In the rows, 128 means zero.
Here are made-up objects, facts about them, and rows of numbers that follow some of those facts. Name the object behind each unnamed row.

Known rows:
[138 127 133 120 135 164 171 134 111 113 139 106 153 120 144 119 128 119] : kolon
[150 113 112 119 110 122 165 133 130 115 117 132  97 141 122 117 117 118] : mobrabrul
[140 134 112 143 121 145 148 135 148 126  90 100 110 123 141 117 121 138] : trusetru
[143 131 114 111 119 147 145 119 133 112 127 109 127 138 143 119 113 131] : kekle
[139 136 129 130 138 158 166 147 108 112 128 117 156 112 149 111 126 118] : kabrom
[121 103  99 130 143 119 170 196 126  96 160 113 146 133 159  99 142 167] : geplal
[137 119 122 121 142 142 195 148 105 116 132 146 127 154 137 104 144 131] : vanik
[160 106 101 153 121 120 160 132 123 106 109 101 108 142 138 111 110 100] : platredril
[131 129 127 123 122 149 144 136 142 133 116 104 131 144 152 114 114 133] : brabem
[130 119 108 128 132 120 142 152 153 120 104 106 124 156 135 112 116 131] : grukla
[143 107 136 102 137 140 193 152 122 123 123 151 129 134 123 108 133 125] : drukle
[168 104 160 120 174 156 154 197  63 110 127  91  72 145 132 104 142 180] : graklol
[137 121 100 127 113 140 135 113 131 115 120 121 116 125 145 101 125 100] : milu
[148 118 114 139 119 131 175 140 130 138 119 109 112 150 131  92 128 118] : loden
[142 121 120 128 114 150 148 136 142 128  98 100 128 145 145 115 103 131] : rovudel
[152 119 100 126 121 123 165 133 122 111 124 118 104 144 126 114 113 117] : veflini
[137 137 129 131 107 118 143 146 130 123  97 107 124 139 160 114 104 120] : bubik
[128 126 125 119 128 146 164 136 139 139 112 121 114 159 139 113 131 149] : rotra
[112 157 155 119 180 121 148 109 159 153 111  97 140 156  80 103 121  89] : flaru
[140 140 122 132 103 124 153 149 122 140 119 106 124 127 146 108 116 112] : vabrok
[121 136 113 125 132 144 165 137 131 133 111 111 109 176 147 111 131 146] : veder
[138 141 144 130 117 147 160 134 147 135 137 104 136 138 126  94 129 139] : gruka
[148 103  86 148 134 107 147 142 138 103 117  98 110 155 137 111 105 106] : bagro

How the objects are related:
milu Θ:starik γ:stebrak κ:tidronak β:d
robil γ:tevik κ:tatrol
platredril Θ:rigrol κ:stebrak β:f
veflini Θ:fisis κ:puzor β:d
gedemir Θ:milu γ:tevik κ:biflubam β:d
drunak Θ:tatrol κ:geplal β:i
fisis κ:kolon β:c
kura Θ:vilak κ:grogruk β:j
kobil γ:dufa κ:grogruk β:i
stenestek Θ:trusetru γ:tevik κ:dufa β:c
pulon γ:tatrol κ:kabrom β:f
rinor κ:drukle β:f
ziril κ:grogruk β:g
sofik κ:kolon β:d
pudak κ:kabrom
plosi κ:trafon β:d
tubral Θ:vanik κ:tidronak β:h
drisuk Θ:vabrok
raton κ:graklol β:i
mobrabrul Θ:mokotem κ:drukle β:d
rotra κ:vanik β:e
veder κ:grogruk β:e
rupli γ:biflubam κ:drukle β:a
vaba Θ:plosi γ:graflur κ:trafon β:i
norol γ:grogruk κ:trafon β:a
skoskan Θ:paklu κ:vedul β:b
tevik κ:kabrom
loden κ:vanik β:g
plupor κ:kabrom
faklo κ:drukle β:e
vilak Θ:duflar γ:dufa κ:tevik β:k
troditri κ:geplal β:g
kekle κ:tatrol β:j
starik Θ:tevik γ:tidronak κ:pudak β:h
nuklur κ:plupor β:b
tatrol κ:kabrom
vugum Θ:drisuk κ:rigrol
grukla Θ:siklum κ:geplal β:k
grebonum Θ:lazu κ:rigrol β:g
vedul Θ:gruka κ:geplal
flaru γ:grogruk κ:geplal β:b
brabem κ:tevik β:e
golodru γ:mokotem κ:dufa β:b
siklum Θ:rovudel κ:drisuk β:d
kular Θ:skezol κ:trafon β:j
kiska Θ:kura κ:grogruk β:h
bagro κ:geplal β:f
rovudel Θ:norol κ:kolon β:k
zegrezo γ:tidronak κ:trafon β:g
dufa κ:kabrom
puzor κ:vanik
pluzi γ:geplal κ:dufa
drike κ:geplal β:j
graklol κ:vanik
rodam κ:geplal β:c
tidronak κ:kabrom
lazu κ:trafon β:b
gruka Θ:vugum κ:biflubam β:b
rigrol κ:vanik
duflar Θ:gedemir γ:vedul κ:vedul
trafon κ:kabrom
medribil Θ:sofik γ:grogruk κ:tatrol
kepler γ:graklol κ:graklol β:c
plepim γ:dufa κ:tatrol β:b
graflur κ:grogruk β:a
feplal Θ:troditri γ:trafon κ:drukle β:c
kolon κ:kabrom
nole γ:tevik κ:rigrol β:c
trusetru Θ:ziril κ:dufa β:k
skezol Θ:rinor γ:puzor κ:dufa β:f
biflubam κ:kabrom
drukle κ:vanik
bubik Θ:grebonum κ:trafon β:k
vabrok Θ:plupor κ:trafon β:c
mokotem Θ:platredril γ:dufa κ:vanik β:b
stebrak Θ:kepler
skestak κ:geplal
plomistes κ:dufa β:e
paklu Θ:nuklur κ:vedul
grogruk κ:vanik

Rows to name:
[133 140 121 136 122 155 159 143 155 129 109 112 118 128 148 129 127 143] : plomistes
[137 167 126 116 170 148 219 137  85 114 111  87 125 184 112 131 130 123] : grogruk
[141 138 115 134 114 112 149 138 114 109 115 113 114 131 148 123 110 105] : plosi
[135 146 107 120 127 136 159 118 122 113 117 118 104 165 144 115 130 147] : kura
[ 95 109 112  95 119 140 132 115 129 144 103 128 103 137 132  60 170  91] : nole
[132 132 104 120 142 121 143 140 148 113 131 117 123 153 125 118 117 138] : drike
[132 149 129 182 131 160 135  97 158 169 133 167 133 114 129  98 131 146] : golodru
[139 125  92 168 155 148 137  96 130 170 107 166 112 164 178 112 106 129] : kobil
[144 122 142 143  97 128 161 199  88 100 149 116 133 114 198 108 139 154] : trafon
[122 131 110 143 113 143 164 134 129 114 110 109 106 172 132 110 127 124] : kiska
[151 127 126 121 125 158 182 167 107  99 140 104 153 125 146 125 127 141] : tidronak
[140 117 103 117 160 116 152 150 155 132 109 110 124 148 162 119 116 134] : drunak
[ 87 105 106 107  93 129 246 114 109  98 138  91 196  99 158 127  74 153] : tatrol
[136 148 129 125 118 117 138 139 129 117 127 118 112 132 154 125 113 125] : kular
[ 98 122 105 111 121 157 133 120 147 135  95 108 113  95 140  69 174  87] : stenestek
[217 144  59 155  90 124 134 116 162 135  86 116 154 152 128 159 200  64] : skezol
[129 156 155 137 110 123 155 138 134 136 134 104 136 137 142  98 131 134] : lazu

